Each row of numbers belongs to one of the elements below and depends on some of the facts about them. Some rows are named. Which element is each other row?

Known rows:
[  0  -1   1   7   2  -4  -2  -3   3  -4  11  -4   7  -5 -13  -5   6   0
  -2  -5   6  -2  -6   0  -2  -1  -6   4]: Q_539
[  8   3 -21   7   3  -6  -7  -5  -8  -1 -19   5  21   8 -11   1  -3  -4
  -7  -3   2   9 -10 -15  -9  -4  -4  -3]: Q_804
[ -2   7   3  -8  -5  19  -2   8   7   3  -8 -26 -17  -6  -3   6  -7   0
  11  11  -7 -11   3   9   1 -18   5 -11]: Q_863
[-12   3  17  -1   7   1  -1  -1  -1  -6   9  11 -10 -14   2   4  -7   7
  16   5  25   3  13   8   4   2 -19   6]: Q_997
[  2 -18   5   4 -12 -16  -6  -8   3   4 -23 -30 -27 -13  24   8  -8  -7
  -6 -15  -2  12 -14  -3 -19   8 -13   3]: Q_751
[ 13  -2  -1  -9   8   8  -3   9  -8   6   8 -14 -12  -4  22   0  -6  10
  -6  14  18   1  14  -3   8  13   5  -2]: Q_820
[-13   3  16  -3   4   4  -2  -1  -1   6   7  16 -20  -7   3   3 -13   3
  19   4  14  -7  11  16   2   8  -7  10]: Q_400
[  6 -12  -9  -2  10   8   1  -1  -4  15   1  19  12  -1  10 -29  -4  12
 -10  -7 -10  -9   5 -10  -9  23   5  -1]: Q_544
[  9   2  -3  -5   4   5  -5   1  -6  -8   5 -17   4   5   6   1   4  -1
  -4  -9  -2   6  -9  -4   5   7  -6   1]: Q_590
[  5   2  -3   8   0  -2  -9  -2   9  -2  12  -9  10  -6 -19 -11   9  -5
  -2 -11   4  -1 -13   2  -5  -1  -1   3]: Q_480
[ 10  -8  -7   1   4  -2  -3   1  -2   6  12  -4   3  -3  13 -11   1  10
 -13   7  11   1   5 -12   1  12   7  -1]: Q_398
[  3 -11   0  -3  -6 -16  16  -3  -9  -4   0   3   8  13   1  -2  16 -12
 -13 -14 -17  -1  -4  -1   4   1   8   4]: Q_327
[ -1  -9   7  -5  -2   2  18  -1  -8  -8   1 -12  -3  -9   8   5  15   1
   0   5   4  -5  17  -2   7  -9  -5  -7]: Q_289
[ 7 -1 -1  3 -1  1 -3  0  5  1  6 -4  4 -1 -6 -7  3 -1 -3 -5  0 -5 -4  1
  1  1  5  0]: Q_455
[ -2   2  -1   0   1  -3 -11   0   7   8  12 -13  -5   1 -15 -12   6  -1
  -4  -8  -4  -3 -17   5  -5   0  10   1]: Q_295
[ 10   4 -13   3  -2   3  -6   0   7   1  -2 -13   8   0 -19 -12   3  -5
  -4  -7  -5  -8 -11  -3  -5  -7   3  -3]: Q_247
[ -2   0   0  -7   1  20   3   1   4   6 -19 -10  -9 -10  -6   1  -7   1
  16   3  -7 -17   7   6  -6 -15  -2 -13]: Q_901
[ -4   4  -8   1   4   5   2  -3  -8  -1 -20   5   2  -1   4  11  -8   2
  13  11   8   1  11  -1  -5  -8 -13  -4]: Q_399
[  6  -6  -1   1  -4  -8   7  -1  -7  -8   7 -13  10  -3   2  -2  21  -2
 -15  -4  -1   3   2  -7   2  -8  -1  -6]: Q_77
[  4   1  -3   4   3  -3 -14   2   3   5  12 -18   4  -2 -26 -11  10  -4
  -2 -11  -5  -2 -19   5  -8  -5   3   0]: Q_740
[  3   0 -15  -1  -2  -2  -2  -1  -1   5 -12  13   3  13  -2  -4  -7  -7
  -5  -1 -12   1  -6  -2  -1   8  15   1]: Q_471

There are 2 kinds of fact about the elements: α, η.
Q_263: η Q_183,Q_765
Q_777: α Q_183
Q_894: α Q_632
Q_479: α Q_661
Q_570: α Q_914
Q_923: α Q_214,Q_632; η Q_492,Q_635,Q_471
Q_35: α Q_842,Q_980
Q_705: η Q_703,Q_398,Q_980
Q_454: α Q_632
Q_529: η Q_548,Q_636,Q_770,Q_366
Q_597: α Q_115; η Q_749,Q_508,Q_853
Q_914: α Q_397
Q_52: α Q_829
Q_229: α Q_87,Q_914
Q_755: η Q_318,Q_471,Q_115,Q_366
Q_67: α Q_890,Q_600,Q_183; η Q_463,Q_652
Q_295: α Q_34
Q_533: η Q_980
Q_842: η Q_600,Q_480,Q_914,Q_539
Q_690: α Q_366; η Q_551,Q_750
Q_691: α Q_115
Q_806: α Q_331,Q_471; η Q_740,Q_247
Q_941: α Q_631,Q_263
Q_636: α Q_600
Q_684: α Q_611,Q_145,Q_632; η Q_804,Q_463,Q_877,Q_115
Q_280: η Q_544,Q_318,Q_611
Q_65: η Q_214,Q_331
Q_890: α Q_454,Q_777
Q_79: α Q_50; η Q_740,Q_750
Q_829: α Q_683
Q_347: α Q_252; η Q_327
Q_853: α Q_894
Q_653: α Q_546,Q_894; η Q_652,Q_591,Q_958,Q_229
Q_97: η Q_706,Q_891
Q_892: α Q_479; η Q_295,Q_915
Q_661: α Q_766,Q_853
Q_637: α Q_50,Q_34
Q_508: α Q_632
Q_740: α Q_634
Q_958: α Q_430
Q_399: η Q_877,Q_271
Q_751: α Q_179
Q_706: α Q_508,Q_766
Q_977: α Q_544,Q_252
Q_589: η Q_492,Q_736,Q_634,Q_591
Q_733: η Q_174,Q_634
Q_397: α Q_766; η Q_890,Q_77,Q_777
Q_938: α Q_589,Q_632
Q_536: η Q_480,Q_740,Q_183
Q_863: α Q_637,Q_52; η Q_174,Q_528,Q_765
Q_590: α Q_691
Q_309: α Q_922
Q_175: α Q_733; η Q_891
Q_528: α Q_87
Q_252: α Q_901
Q_901: α Q_50; η Q_643,Q_247,Q_528
Q_770: α Q_632
Q_430: α Q_544
Q_927: α Q_829; η Q_63,Q_544,Q_631,Q_980
Q_458: α Q_611
Q_551: α Q_915
Q_631: α Q_997
Q_794: η Q_262,Q_736,Q_327
Q_652: α Q_611
Q_737: α Q_183; η Q_749,Q_891,Q_958
Q_846: α Q_877
Q_345: α Q_683; η Q_691,Q_829
Q_366: α Q_397,Q_546
Q_348: α Q_684,Q_345
Q_962: α Q_914,Q_777
Q_331: α Q_34
Q_106: α Q_214,Q_229; η Q_736,Q_591
Q_997: α Q_87,Q_766; η Q_430,Q_600,Q_508,Q_551,Q_829
Q_871: η Q_902,Q_750
Q_289: η Q_890,Q_894
Q_632: η Q_463,Q_691
Q_683: α Q_546
Q_879: α Q_705; η Q_643,Q_115
Q_875: α Q_914,Q_879; η Q_590
Q_176: α Q_643; η Q_331
Q_774: η Q_37,Q_750
Q_776: α Q_691; η Q_548,Q_454,Q_327,Q_646,Q_962
Q_46: η Q_591
Q_611: α Q_938,Q_632
Q_145: η Q_430,Q_703
Q_34: η Q_262,Q_890
Q_262: α Q_977
Q_736: α Q_632
Q_646: α Q_737,Q_875
Q_143: η Q_25,Q_183
Q_782: η Q_691,Q_661
Q_400: η Q_637,Q_508,Q_611,Q_37,Q_331
Q_87: α Q_632
Q_820: α Q_875; η Q_980
Q_902: α Q_770
Q_183: α Q_652
Q_179: η Q_492
Q_546: η Q_804
Q_915: α Q_927
Q_922: α Q_915,Q_611
Q_572: α Q_366; η Q_683,Q_804,Q_568
Q_115: α Q_87,Q_914
Q_318: α Q_683
Q_381: η Q_295,Q_637,Q_252,Q_183
Q_600: α Q_479
Q_63: α Q_997,Q_52,Q_875
Q_634: α Q_50,Q_853
Q_471: α Q_683,Q_87
Q_50: η Q_915,Q_455

Rows to name:
No name comes twice in this set of rows, the named rows included.
[  2  -1  -2   6   1  -9 -11  -3   3  -1  14   2  11   1 -19 -13   7  -6
  -5 -11   4   1 -18   3  -4   6  -5   6]  Q_750
[ -2  -2   5   0   6   8  -2   0   7   6   7  -4   2  -6 -12 -18   5   1
   5  -9 -11 -11 -11   5  -9   1   1  -3]  Q_252
[ -9   8  21  -5   7   8  -5   6  -2  -3   9   7 -15  -2   9  12  -8   6
  15  -1  12  15  -2   7   6   7 -14   8]  Q_597
[ -2   2   8   6   1  -6  -4   5   2  -2   7  -3   4   7   0   4  -1   4
  -7  -1  -3  14 -11  -4   4   1   2  -1]  Q_706
[ 13   6 -18   3  -8  -8 -10   6   1  -3 -26  17  24   7  -8  -2   2   0
   4 -22   8  -1   2 -22 -13  -3   8 -14]  Q_877
[ -4   7  14  -3  -7   7  11  12   1  -7  -2  -8 -13   4  16  18  -5   3
   2   4 -15   4   6   0   8  -9   4  -8]  Q_106
[-18   2  10  21  14  15  10   4   0   4   6   2  -9   6  17   3 -12   3
 -22  28 -11  12  -4  25   9 -15 -31   7]  Q_175
[  1   0   4  -1  -9  -6   5   9   2  -4   5 -10   2  14   0   1  10  -4
 -17  -7 -20  12 -10  -7   3  -4  19  -4]  Q_736
[ 1  0  1  8 -1 -8  2  0  3 -2  7 16  4 -1 -5 -9 -2 -3 -3 -5  2 -5 -1  5
  0 12  0 11]  Q_214
[ -1  -6   8 -23  11   0  10 -26   4   5  29   0  -6 -13 -14  17 -19  -3
  16  30 -10  12 -12  -6   9  19   4  12]  Q_176
[ -2   4   1   0   2  -8  -9  -2  -1   0   9  -5   0   1 -11  -3   4  -2
   2  -4   6   5 -11   4  -1   3  -1   4]  Q_902

The same elements again, as new rows of numbers:
Some rows with their names:
[ -7  -1  12  -3 -11   7  -2   0   1  -8  -2  -2  -3  -4  -4  -8  -7  10
   7   2   5  -1   2  -9  -4  -4]: Q_877
[ -6 -11  -2 -21  -6   9   2  -5  -2   6   0  -4  -5  -9  -5 -11  -9   2
  10  -2  15   5  -1  -9   8  -3]: Q_600
[ -9  -1   4  -5   2  10   4  -7   0   3  -2  -2  -3  -5  -3 -11  -6   3
   9  -1   1  -1  -5  -4   6  -1]: Q_636
[-1 -7 -9 -4  0  9  7 -5  4  5  0 -4 -7 -9  0 -6 -9  4  8 -3  5  5 -3 -6
 -3 -2]: Q_871
[-11   3  15  -6  -6  10   4  -4  -1   3   0  -4  -4 -10  -2  -8 -15   3
   4   0  -4   6   0 -10   1  -1]: Q_77
[ -1  -5   0  -1  -1  10   5  -1   5  -1   0   2  -5 -10   0  -1 -10  10
   9  -1   7  13 -10  -8  -3  -1]: Q_263
[ -9   4   9  -4  -1  10   7  -7   1   1  -3  -3  -4  -5  -2 -11  -6   5
   6   5  -5   2  -3  -6   4  -2]: Q_548
[ -7   4   0   2  10  10   9  -8   4   6   1  -2  -4  -5   3  -9 -13   5
   8  -8  -4  -4  -6  -5   0   0]: Q_776
[ -4  -3  10   9  -8   7   1  -2   3   1   0  -4  -2 -11  -1  -7  -9  -1
  12  -2   4 -10   6  -1  -9   2]: Q_632
[ -6   4  21   4   0   8   5  -8   0   3  -1  -3  -1 -12  -3 -10  -5 -12
  14   4  -3  -2   3   7   2   3]: Q_770
[ -3  -4   5 -21   0   9   6   0   1  -4  -2   1  -5  -8  -4  -6  -8   0
   8   4   7  13   0  -4   4   1]: Q_295
[ -2  -4   2 -17   1   9   7   0   2  -1  -1   2  -5  -8  -4  -7  -8   0
  10   2   8  13  -3  -6   5   2]: Q_252
[ -3  -3   6   3   0   7   1  -1   4  -6  -1   1  -3  -4  -1  -4 -10  10
  10  -7   6   0  -6  -6  -3  -1]: Q_879
[ -3   5  33 -22 -13  -1   3  -9   2  -9  -2   1  -8   3  -1  -5  -9   9
  13  -4  -1   0   0  -3   2  -7]: Q_115
[-2 -3  4  9  1  9  8 -1  5 -4 -1 -2 -2 -4  2 -6 -7 11  9 -7  2 -1 -8 -4
 -4  0]: Q_755
[ -7 -11  21  -9 -16  10   9   5  -1  -7   1  -8  -3  -6  -3 -12  -9   2
   3  -1   5  12  -4  -2   2   1]: Q_980
[ -5  -4  -1 -25   0   9  11  -1   2  -3   0  -3  -6  -6  -4 -11  -6   0
   9   3   5   7   2  -4   5   3]: Q_331
[ -1  -3   4  -1   6   9   4   3   5  -4   0   4  -4 -10   0  -1 -11  10
  10  -7   6   6  -8  -7  -1   4]: Q_863
[-1 -7 -7 -6  0 10 10 -6  4  4  0 -4 -7 -9  0 -7 -8  6  9 -4  6  5 -4 -5
 -2 -2]: Q_774
[-4 -2  6 -9 -6  8  0 -2  3 -4 -2  1 -4 -8 -5 -3 -6  7  9  5  5 12 -5 -8
  1 -3]: Q_247
[ -5   5   9 -15   3  11   9  11   1 -11  -2   7  -2 -10  -4  -7 -10   9
   9   3   5   0   0  -8   6   8]: Q_634

Rows to name:
No name comes twice in this set of rows, the named rows included.
[-5  1 -2 10  6 11 10 -6  3  2 -2 -3 -3 -4  2 -8 -9  8  7 -4 -3 -1 -7 -5
 -2 -1]  Q_529
[  0  -4  -4  -4   4   8   4  -2   3   0  -2   3  -5  -8  -1  -3 -10   5
  10  -6   5   8  -5  -7  -1   0]  Q_806
[ -1  -8   2   1  -3  10  11   0   4   0   0  -5  -4  -5   2  -8  -9   8
   8  -8   4   3 -10  -3  -2   3]  Q_280
[ -2 -11   0  -3  -7  10  10   0   2   1   2  -8  -6  -8   1  -9 -12   4
   6  -7   5   6  -3  -3  -3   1]  Q_145
[ -4  -7  -9 -21  -4   7   4  -3   2   7   2 -10  -7  -8  -4 -10  -6   0
   8   0   3   6  -1  -5   6  -2]  Q_551
[  1   0   0 -10  -8   7   1   1  -6   7  -2   0  -6 -11  -5 -11 -10  10
   9  -7   9  -4   4 -10   7  -2]  Q_661
[ -2  -2  14 -25 -10   4   5  -9  -1   5   0  -2 -10  -6  -2  -7 -12   6
  11  -5   7   7  -2  -7   6  -7]  Q_914
[ -8   3   8   0   4  13   9   1   3   2  -1  -1  -3  -8   2  -7 -18   5
   5  -3  -3   2   0 -10  -3   3]  Q_34
[ -7  -9   5 -19  -9   8   5  -2   0   3   1  -7  -6  -7  -4 -12  -8  -2
   7  -2   7   6   1  -6   4   0]  Q_430
[ -6  -2  15   2  -2   8   3  -3   1   5   2  -4  -2 -15  -1  -7 -10  -8
  11  -2  -1   1   3   2   0   4]  Q_938
[-11   2  10 -11   2  10   6  -8   0   6  -2  -2  -4  -4  -1 -10 -10   3
   9   0   0   1  -5  -6   6  -1]  Q_646
[ -1  -9 -11 -10   2   8   7  -6   1   8   1  -3  -7 -10  -1  -8 -10   3
   9  -8   8   2   0  -8   1  -1]  Q_690

The same elements again, as new rows of numbers:
Named rows:
[-4 -3 -2 -1 -1 -4 -8  8 -1 -1  9  0  3  1]: Q_890
[-1  8 -4 -3  0  2 -1 16  4  0  2  2  1  3]: Q_915
[ 0 -2  3  0  1 -3 -2  2  3  0  2  2 -1  0]: Q_309
[-5 -7  1 -5  3  5  4 14 -1  0  1 -1  6 -1]: Q_749
[ 1  3 -1 -3 -1  4  2 12  4  0  1  2  3  4]: Q_539
[-6 -1 -6 10 -8 -4  8 -3  5 -3  4  6  3 -5]: Q_877
[-1 13 -7 -4 -1  3  1 31  7  1  1  1  2  3]: Q_183
[ 0  0  3  0  2 -5 -2  1  3  0  1  0 -2  0]: Q_570
[-4  0 -6  0 -4 -6 -6  2 -5  0  3 -2  0 -3]: Q_548
[-4  2 -6 -1 -5 -5  3  6  1  1  1 -1 -4 -7]: Q_115
[  5   4   3   1   4   4   3 -15  -4   0  -7   2   0   5]: Q_400
[  4   1   3   7  -2   2   5 -26   1  -2   0   0  -7  -4]: Q_684
[-3  4 -2 -7  0  0  2 11  0  2  0  3  4  2]: Q_331
[  1  -2   1   8   0   4  -8 -13  -6  -3   4  -2   1   3]: Q_34
[ 1 -1  0  1 -7  0  3 -4  3 -1  4 -1 -3 -4]: Q_568
[  3  -1   3   6  -3   2   4 -19   2  -2   0  -1  -5  -4]: Q_399
[-4 -4  1 -4  2  4  4  9 -2  0  0  2  4  1]: Q_853
[ 0  1  0  1 -1  0 -1 -3  0 -1  3  1 -1  0]: Q_922
[  3  -2   4   5  -2   8   7 -17   0  -3   1   0  -2  -2]: Q_632
[-1 -4  0  1 -1 -2 -7  2 -1 -2  7  0  2  2]: Q_77
[-5 -1 -2  1  0 -8 -6  0 -2  1  2  0 -2 -3]: Q_646

Name these rows:
No name comes twice in this set of rows, the named rows included.
[  1   1   2   2  -1   3   3 -34 -11   0  -2   6  -2   6]  Q_705
[-8 -7 -4 -1  1  5  0 20 -3  0  2 -4  4 -5]  Q_591
[  5   0   7   1   5   6   5 -18  -1  -1  -2   4  -1   4]  Q_997
[ 5  6  1  5 -1  7  0 -3 -2  0 -1  0  2  6]  Q_50
[  0  -2   2  -2  -2  -5   0 -26  -7   2  -3   5  -1   3]  Q_533
[-3  5 -7  1  1  1 -1 22  3 -1  0 -3  1 -2]  Q_174
[  0  -2  -2  11   5  10  -2 -10  -9  -4  -3  -4  -2  -2]  Q_589
[ 5  8  0  7  4  1 -2  3  5  1 -4 -3 -3 -1]  Q_863
[-3 -2  2 -6 -1  1  6  5  3  1  3  4  2  1]  Q_829
[ -6 -11   8   2  -1   0   1  28   1   4  -3  -7  10  -4]  Q_958
[-6  3 -4 -4 -2 -8  1  2  0  3 -2  2 -3 -4]  Q_318

